Below is a small trained network, with its code and all its weights. Each question gives an input and a class and asks what happens when units are switched off, that is, made to give their printed mean instead of their output.

import numpy as np


def w(rows, s, z=0):
    codes = np.array(rows[::2]) - 128.0
    scale = np.full(codes.shape[1], s)
    scale[-1] = z or s
    return codes * scale


def norm(h):
    return h / np.sqrt((h * h).mean(-1, keepdims=True) + 1e-5)


def f(y):
    return y / 2 * (1 + np.tanh(0.7978845608 * (y + 0.044715 * y**3)))


def log_softmax(a):
    a = a - a.max(-1, keepdims=True)
    return a - np.log(np.exp(a).sum(-1, keepdims=True))


def net(x, mask):
    res = np.array(x, float).reshape(1, 7) / 4 @ E
    u = 0
    for l in range(4):
        y = f(norm(res) @ A[l][:, :-1].T + A[l][:, -1])
        res = res + np.where(mask[u : u + 8], y, B[l][:, -1]) @ B[l][:, :-1]
        u += 8
    return log_softmax(norm(res)[-1] @ U[:, :-1].T + U[:, -1])


A, B = {}, {}
E = w([
[135,65,70,124,157,112,184,158,17,136,212],'x0',
[127,134,54,64,110,130,206,172,163,68,207],'x1',
[221,35,137,112,125,234,197,148,208,186,69],'x2',
[63,69,93,201,254,77,132,115,28,53,119],'x3',
[222,148,85,207,113,16,179,207,201,210,177],'x4',
[129,132,152,101,29,166,191,186,126,164,86],'x5',
[44,118,96,180,81,72,7,229,165,122,220],'x6',
],0.0062)
A[0] = w([
[182,128,101,189,159,149,117,146,192,206,120,2],'0.n1',
[147,154,102,165,134,130,128,165,106,110,145,97],'0.n2',
[106,165,205,91,110,198,105,108,140,120,85,12],'0.n3',
[77,89,172,95,164,165,146,124,53,171,64,17],'0.n4',
[168,105,94,88,107,113,177,102,133,112,140,70],'0.n5',
[119,254,155,121,101,114,163,150,178,146,91,108],'0.n6',
[153,119,151,83,140,113,110,182,128,114,143,17],'0.n7',
[105,203,131,154,76,111,138,87,172,157,109,23],'0.n8',
],0.0094,0.0028)
B[0] = w([
[180,21,176,119,192,41,151,83,190,211,135,219],'0.n1',
[9,90,99,72,109,174,145,28,106,123,132,165],'0.n2',
[188,69,145,105,51,158,84,115,145,60,78,254],'0.n3',
[76,153,166,190,97,120,229,60,59,202,61,243],'0.n4',
[121,152,58,137,157,201,253,211,170,46,89,171],'0.n5',
[108,187,155,161,112,112,131,105,91,51,156,235],'0.n6',
[90,158,186,112,164,222,80,251,155,125,144,114],'0.n7',
[179,203,252,157,132,101,116,152,147,177,185,183],'0.n8',
],0.0068,0.0043)
A[1] = w([
[197,81,55,215,151,124,80,99,210,226,143,84],'1.n1',
[115,150,93,118,212,166,96,137,18,212,91,75],'1.n2',
[162,85,176,51,99,191,76,87,104,101,23,2],'1.n3',
[44,136,127,107,16,140,90,199,205,228,238,29],'1.n4',
[180,254,186,89,68,163,120,105,219,180,136,34],'1.n5',
[154,140,150,181,156,168,151,128,45,158,81,37],'1.n6',
[57,93,102,146,193,98,48,117,51,62,142,82],'1.n7',
[130,56,156,77,173,209,116,80,103,130,127,134],'1.n8',
],0.0066,0.0044)
B[1] = w([
[169,75,184,107,149,94,124,142,147,170,106,216],'1.n1',
[72,167,140,191,98,70,174,128,100,166,113,163],'1.n2',
[120,109,110,177,14,198,54,2,203,159,47,222],'1.n3',
[108,72,85,98,52,201,51,129,75,242,255,210],'1.n4',
[104,233,168,188,168,27,71,169,77,100,180,216],'1.n5',
[52,119,173,120,86,104,174,117,110,199,157,166],'1.n6',
[114,143,115,128,181,112,54,133,120,62,101,254],'1.n7',
[116,167,191,159,87,146,158,175,181,148,40,194],'1.n8',
],0.0095,0.0043)
A[2] = w([
[58,195,174,150,51,197,148,73,72,115,185,124],'2.n1',
[132,65,97,88,101,148,198,139,146,146,255,179],'2.n2',
[154,144,86,77,125,146,207,158,143,71,129,3],'2.n3',
[105,84,151,127,85,79,51,64,150,139,107,72],'2.n4',
[222,119,120,108,139,194,171,204,104,98,137,56],'2.n5',
[135,91,71,120,139,174,221,126,47,111,104,166],'2.n6',
[200,65,115,110,148,92,142,140,195,154,114,25],'2.n7',
[94,117,99,152,160,95,100,89,21,107,89,138],'2.n8',
],0.0094,0.0027)
B[2] = w([
[242,23,124,131,86,89,133,120,174,178,99,253],'2.n1',
[121,128,42,88,141,238,84,188,118,242,66,225],'2.n2',
[66,242,18,32,155,179,159,114,166,116,109,154],'2.n3',
[137,139,47,79,168,192,229,125,170,109,159,225],'2.n4',
[76,224,87,171,146,87,165,98,165,15,122,157],'2.n5',
[28,254,158,120,80,78,190,119,167,181,114,209],'2.n6',
[149,62,157,30,193,49,163,111,96,101,148,189],'2.n7',
[34,86,152,236,174,58,138,141,93,63,238,251],'2.n8',
],0.0075,0.0064)
A[3] = w([
[98,125,79,172,207,96,110,146,126,90,154,168],'3.n1',
[101,142,146,147,73,163,116,66,124,93,36,126],'3.n2',
[144,175,80,66,133,161,181,118,129,114,164,4],'3.n3',
[171,214,192,138,109,140,62,50,125,127,130,147],'3.n4',
[161,254,127,63,119,116,161,144,168,93,181,139],'3.n5',
[91,96,156,112,102,197,139,72,245,75,70,176],'3.n6',
[149,192,192,113,120,100,110,111,78,113,184,94],'3.n7',
[127,174,153,122,117,136,114,196,123,160,115,103],'3.n8',
],0.0094,0.0045)
B[3] = w([
[159,105,159,108,196,212,97,78,122,27,136,232],'3.n1',
[140,111,121,120,118,178,173,103,127,104,44,234],'3.n2',
[46,205,92,142,150,206,217,149,245,151,176,140],'3.n3',
[168,120,148,157,1,93,135,164,195,95,117,214],'3.n4',
[110,220,132,123,158,95,111,209,202,120,156,183],'3.n5',
[211,94,40,58,197,178,67,114,89,68,112,254],'3.n6',
[183,171,159,158,35,147,76,231,182,89,152,168],'3.n7',
[99,113,115,117,69,81,79,103,32,31,137,137],'3.n8',
],0.0093,0.0072)
U = w([
[85,75,34,73,48,210,42,197,88,242,219,158],'0',
[27,140,218,221,79,79,252,34,32,195,61,94],'1',
[130,175,112,48,221,174,96,120,79,76,38,2],'2',
[34,91,139,192,221,112,42,94,58,27,234,137],'3',
[86,243,37,61,160,166,222,192,210,159,134,186],'4',
[220,65,95,110,19,222,106,34,184,68,8,166],'5',
[222,224,208,181,11,35,50,194,217,82,179,131],'6',
[239,18,201,61,213,21,181,151,179,232,149,114],'7',
],0.012,0.0059)

Each question gives the input, the list of numbers given to net, and the class t.
The units are the neurons (one row each of A and B). Each row of codes is followed by its name. A weight is (code - 128) times the scale printed after its matrix; where a second scale follows, it is the last column's (A, B and U).
mask holds one flag per neuron, layer by layer. A switched-off neuron (its flag False) gives its mean, the last column of its row in B, instead of its output. The means were averaged over made-up inputs and are rounded, as every weight is.
A unit's drop is (log p(t) with every unit on - log p(t) with that unit switched off) / (log p(t) with every unit on - log p(t) with every unit switched off).
The circuit of an input: a set's keep is (log p(t) with only the set's units on - log p(t) with every unit switched off) / (log p(t) with every unit on - log p(t) with every unit switched off). Starting from the 12 units with the biggest drops (on a tie, the unit counted first), units are removed one at a time, each time the one whose removal leaves the highest keep (on an exact tie, the one counted first), for as long as the keep stays at least 0.8.
circuit, biggest first: the units of the circuit, biggest drop first
most important unit: the unit with the biggest drop
top k neurons: the k neurons with the biggest drops, biggest first
k most important neurons of layer l: the k neurons of layer l with the biggest drops, biggest first
drop of u: that unit's drop, to one decimal
input [0,-1,-5,6,5,7,7], class 3: top 2 neurons => [1.n7 3.n1]
input [3,-1,-4,-2,0,2,5], class 0: most important unit => 1.n4
input [2,0,2,1,0,-2,-3], class 1: top 2 neurons => [0.n4 1.n6]
input [-2,-5,0,-8,1,-8,-8], class 6: top 2 neurons => [1.n5 0.n8]
input [-7,-7,-8,4,-7,4,4], class 5: 2 most important neurons of layer 1 => [1.n3 1.n5]
input [8,-1,5,-4,-2,-5,3], class 7: circuit, biggest first => [1.n1 2.n7]
input [3,-7,-4,0,-5,4,1], class 1: top 3 neurons => [0.n4 2.n8 1.n2]
input [8,1,8,0,6,6,1], class 4: top 2 neurons => [0.n5 2.n5]
input [-7,-5,-5,5,7,-4,-7], class 6: top 2 neurons => [0.n8 3.n7]
input [0,0,2,6,3,3,1], class 3: 2 most important neurons of layer 2 => [2.n1 2.n8]
input [5,0,3,-3,0,-6,3], class 7: top 3 neurons => [0.n1 1.n1 2.n7]
input [-5,5,0,8,8,-7,-8], class 4: 3 most important neurons of layer 1 => [1.n3 1.n5 1.n7]
input [6,-6,1,-2,1,-6,3], class 7: top 3 neurons => [1.n1 0.n1 0.n6]
input [1,-4,3,-8,8,-7,-3], class 7: most important unit => 0.n1
input [-7,-2,-5,4,-8,-2,3], class 5: top 2 neurons => [0.n3 1.n3]
input [3,0,3,7,6,3,-7], class 4: top 3 neurons => [0.n5 1.n3 2.n3]
input [-6,0,4,3,-1,-2,8], class 7: 3 most important neurons of layer 1 => [1.n1 1.n3 1.n6]
input [3,-2,-2,6,-8,-5,-3], class 1: 4 most important neurons of layer 1 => [1.n2 1.n8 1.n6 1.n5]
input [3,5,-1,-6,5,0,-6], class 4: drop of 0.n5 => 0.5
input [-1,4,6,8,-2,-6,-6], class 1: drop of 0.n4 => 0.2
